Below are the code and all the weights of a small trained network. Each question names an input and a class and asks about switching units off, where a switched-off unit gives its printed mean instead of its output.

import numpy as np


def w(rows, s, z=0):
    codes = np.array(rows[::2]) - 128.0
    scale = np.full(codes.shape[1], s)
    scale[-1] = z or s
    return codes * scale


def norm(h):
    return h / np.sqrt((h * h).mean(-1, keepdims=True) + 1e-5)


def f(y):
    return y / 2 * (1 + np.tanh(0.7978845608 * (y + 0.044715 * y**3)))


def log_softmax(a):
    a = a - a.max(-1, keepdims=True)
    return a - np.log(np.exp(a).sum(-1, keepdims=True))


def net(x, mask):
    res = np.array(x, float).reshape(1, 5) / 4 @ E
    u = 0
    for l in range(4):
        y = f(norm(res) @ A[l][:, :-1].T + A[l][:, -1])
        res = res + np.where(mask[u : u + 8], y, B[l][:, -1]) @ B[l][:, :-1]
        u += 8
    return log_softmax(norm(res)[-1] @ U[:, :-1].T + U[:, -1])


A, B = {}, {}
E = w([
[68,218,184,154,134,91,240,54,94,137,109,131],'x0',
[54,72,145,20,126,133,116,76,195,66,86,165],'x1',
[172,68,115,114,21,76,187,50,232,227,110,109],'x2',
[48,138,79,219,50,89,101,94,150,18,194,97],'x3',
[187,154,53,117,114,52,73,2,56,119,97,221],'x4',
],0.0061)
A[0] = w([
[102,185,117,218,78,118,112,123,216,79,191,225,61],'0.n0',
[118,96,176,13,115,136,160,131,129,93,75,177,64],'0.n1',
[50,86,148,69,162,107,146,236,156,179,206,120,95],'0.n2',
[48,154,169,159,254,134,170,38,97,109,74,66,6],'0.n3',
[50,92,228,56,176,86,46,69,167,37,73,101,97],'0.n4',
[86,251,167,120,118,138,173,74,123,150,105,126,89],'0.n5',
[156,200,171,65,117,176,129,152,46,49,216,122,143],'0.n6',
[148,90,114,112,152,140,106,213,90,82,193,184,30],'0.n7',
],0.0056,0.0026)
B[0] = w([
[179,97,174,61,146,10,90,172,101,90,111,24,201],'0.n0',
[133,138,67,107,72,89,100,87,98,98,196,6,204],'0.n1',
[156,97,88,117,215,48,126,128,188,97,125,190,230],'0.n2',
[74,192,160,118,32,166,174,146,163,149,68,173,197],'0.n3',
[78,50,21,58,142,171,92,34,165,218,125,87,254],'0.n4',
[111,177,169,107,183,244,36,86,226,118,253,229,206],'0.n5',
[110,63,102,121,97,94,118,35,135,237,52,79,221],'0.n6',
[140,145,129,148,60,208,106,99,209,169,67,143,190],'0.n7',
],0.0058,0.0035)
A[1] = w([
[202,136,112,118,113,157,53,147,171,74,138,217,165],'1.n0',
[179,122,148,151,55,101,172,107,196,147,70,130,4],'1.n1',
[195,176,201,27,109,153,117,162,117,138,81,167,69],'1.n2',
[131,171,85,140,70,254,77,91,151,187,159,152,152],'1.n3',
[81,131,164,172,36,115,99,129,136,48,120,95,62],'1.n4',
[102,147,94,120,202,197,142,127,59,67,70,111,28],'1.n5',
[98,150,130,146,195,195,82,138,41,3,71,149,31],'1.n6',
[153,163,109,90,193,126,113,119,169,239,111,122,45],'1.n7',
],0.0068,0.0015)
B[1] = w([
[66,217,86,87,104,161,216,228,169,95,100,217,202],'1.n0',
[110,103,183,188,66,128,80,140,160,123,90,151,175],'1.n1',
[147,100,175,61,87,91,25,148,110,36,159,76,192],'1.n2',
[67,98,125,155,82,92,108,223,95,151,166,125,234],'1.n3',
[192,117,174,87,161,160,2,151,145,88,123,138,193],'1.n4',
[179,19,152,252,100,145,126,78,176,158,72,139,157],'1.n5',
[129,65,148,165,91,160,105,136,129,112,81,183,172],'1.n6',
[116,124,132,160,129,87,79,75,92,101,123,85,253],'1.n7',
],0.0079,0.0041)
A[2] = w([
[173,85,84,80,128,99,115,94,174,141,150,128,129],'2.n0',
[46,208,218,173,148,166,174,28,106,145,148,157,54],'2.n1',
[20,106,159,131,234,135,192,207,165,135,154,21,93],'2.n2',
[208,138,160,49,99,163,102,158,72,92,81,52,60],'2.n3',
[202,157,86,254,114,136,121,187,15,193,176,95,57],'2.n4',
[175,67,7,97,89,174,107,242,153,162,154,158,5],'2.n5',
[87,81,153,136,180,146,120,178,92,119,138,83,123],'2.n6',
[133,176,47,61,112,103,109,87,1,152,76,218,117],'2.n7',
],0.0062,0.0026)
B[2] = w([
[27,125,125,169,154,187,131,103,98,142,176,172,208],'2.n0',
[191,210,120,73,106,184,66,232,145,149,134,189,209],'2.n1',
[180,103,56,138,124,84,144,168,118,70,110,178,218],'2.n2',
[104,157,155,146,168,121,130,51,54,127,112,128,175],'2.n3',
[86,88,82,76,130,182,212,94,206,150,213,11,221],'2.n4',
[140,254,220,101,101,148,90,158,148,160,182,145,254],'2.n5',
[95,49,136,151,101,122,198,86,106,88,139,174,172],'2.n6',
[152,71,111,150,195,93,191,150,216,74,142,157,222],'2.n7',
],0.0078,0.0047)
A[3] = w([
[87,35,174,189,152,172,120,207,198,172,79,158,248],'3.n0',
[173,219,113,194,143,202,198,98,121,122,179,30,101],'3.n1',
[65,109,111,81,113,82,25,116,79,52,173,108,249],'3.n2',
[141,147,166,62,39,83,107,140,224,183,148,138,128],'3.n3',
[200,132,122,122,131,66,253,212,114,120,150,71,190],'3.n4',
[95,91,149,195,46,115,64,132,150,209,8,142,120],'3.n5',
[225,116,174,51,204,134,158,95,72,216,83,123,84],'3.n6',
[91,117,103,174,132,14,119,209,165,79,206,164,185],'3.n7',
],0.0063,0.0013)
B[3] = w([
[189,163,108,143,113,94,136,20,112,172,140,189,219],'3.n0',
[40,98,82,48,70,203,74,56,126,113,111,137,170],'3.n1',
[190,156,190,152,92,133,163,214,105,118,132,16,254],'3.n2',
[153,151,95,150,170,204,94,174,89,95,80,155,250],'3.n3',
[113,76,77,83,132,96,148,135,149,97,86,116,162],'3.n4',
[135,89,168,219,154,183,185,151,92,203,163,138,177],'3.n5',
[82,162,255,143,123,132,42,110,141,23,81,41,141],'3.n6',
[104,172,179,99,188,42,188,44,37,167,73,151,224],'3.n7',
],0.0085,0.0062)
U = w([
[140,255,145,70,97,196,80,181,145,118,120,228,147],'0',
[50,64,30,53,99,170,125,90,164,112,150,91,216],'1',
[161,110,234,162,127,76,92,121,91,36,88,72,152],'2',
[159,63,127,247,111,172,138,81,112,195,99,203,142],'3',
[181,109,66,124,184,32,219,93,137,59,81,231,105],'4',
[73,172,122,157,154,90,180,169,60,185,99,116,1],'5',
],0.011,0.0027)

Each question gives the input, the list of numbers given to net, and the class t.
The units are the neurons (one row each of A and B). Each row of codes is followed by its name. A weight is (code - 128) times the scale printed after its matrix; where a second scale follows, it is the last column's (A, B and U).
mask holds one flag per neuron, layer by layer. A switched-off neuron (its flag False) gives its mean, the last column of its row in B, instead of its output. The means were averaged over made-up inputs and are rounded, as every weight is.
A unit's drop is (log p(t) with every unit on - log p(t) with that unit switched off) / (log p(t) with every unit on - log p(t) with every unit switched off).
The circuit of an input: a set's keep is (log p(t) with only the set's units on - log p(t) with every unit switched off) / (log p(t) with every unit on - log p(t) with every unit switched off). Starting from the 12 units with the biggest drops (on a tie, the unit counted first), units are removed one at a time, each time the one whose removal leaves the highest keep (on an exact tie, the one counted first), for as long as the keep stays at least 0.8.
circuit, biggest first: the units of the circuit, biggest drop first
unit that matters most: the unit with the biggest drop
top k neurons: the k neurons with the biggest drops, biggest first
k most important neurons of layer l: the k neurons of layer l with the biggest drops, biggest first
input [-1,5,-2,7,6], class 2: circuit, biggest first	3.n2
input [-7,3,7,4,-5], class 0: 2 most important neurons of layer 1	1.n7, 1.n5
input [-3,-2,5,6,5], class 2: top 2 neurons	0.n0, 1.n4
input [-6,1,2,2,6], class 0: top 2 neurons	2.n5, 1.n0
input [6,7,4,-3,-8], class 4: 2 most important neurons of layer 0	0.n2, 0.n6
input [3,-7,-6,-6,6], class 1: top 2 neurons	2.n4, 0.n0
input [-8,7,-1,2,5], class 0: top 2 neurons	2.n5, 1.n0
input [-7,4,5,7,3], class 0: top 2 neurons	1.n7, 1.n0
input [-1,0,-7,-6,0], class 3: top 4 neurons	1.n5, 3.n5, 0.n0, 1.n6
input [8,5,-3,8,2], class 0: 2 most important neurons of layer 1	1.n2, 1.n7
input [2,7,1,-4,-8], class 4: circuit, biggest first	2.n2, 0.n2
input [-2,7,-3,8,-7], class 2: top 2 neurons	3.n2, 2.n4
input [-6,8,-3,-5,6], class 1: top 2 neurons	0.n4, 0.n1
input [-1,-5,-1,0,-6], class 4: circuit, biggest first	2.n2, 0.n2
input [8,7,-1,2,-7], class 0: circuit, biggest first	2.n1
input [-3,-4,-3,-4,0], class 1: 4 most important neurons of layer 0	0.n0, 0.n5, 0.n3, 0.n6
input [3,-8,-8,3,8], class 1: circuit, biggest first	2.n4, 3.n1
input [-6,0,-6,2,-8], class 4: circuit, biggest first	0.n2, 2.n2, 3.n7
input [1,-7,0,-7,0], class 1: top 2 neurons	2.n4, 3.n1
input [3,1,-3,-8,-8], class 2: top 2 neurons	1.n2, 1.n0
input [2,-1,-5,2,-6], class 4: unit that matters most	2.n2
input [8,-7,-5,-2,-4], class 0: 2 most important neurons of layer 0	0.n3, 0.n5
input [-2,0,5,6,-5], class 2: top 3 neurons	1.n4, 0.n0, 0.n6
input [8,5,2,3,8], class 0: circuit, biggest first	2.n1, 0.n5
input [-1,-6,-4,6,-7], class 4: 2 most important neurons of layer 3	3.n7, 3.n4
input [-6,8,-7,0,3], class 1: top 4 neurons	0.n4, 0.n1, 0.n6, 1.n1
input [5,-8,4,4,2], class 1: most important neuron of layer 2	2.n4
input [4,-7,-2,-2,-7], class 1: top 2 neurons	2.n4, 3.n1
input [-4,3,6,-1,2], class 3: top 3 neurons	0.n5, 1.n1, 3.n5
input [4,3,-5,3,-4], class 3: 3 most important neurons of layer 2	2.n5, 2.n7, 2.n4
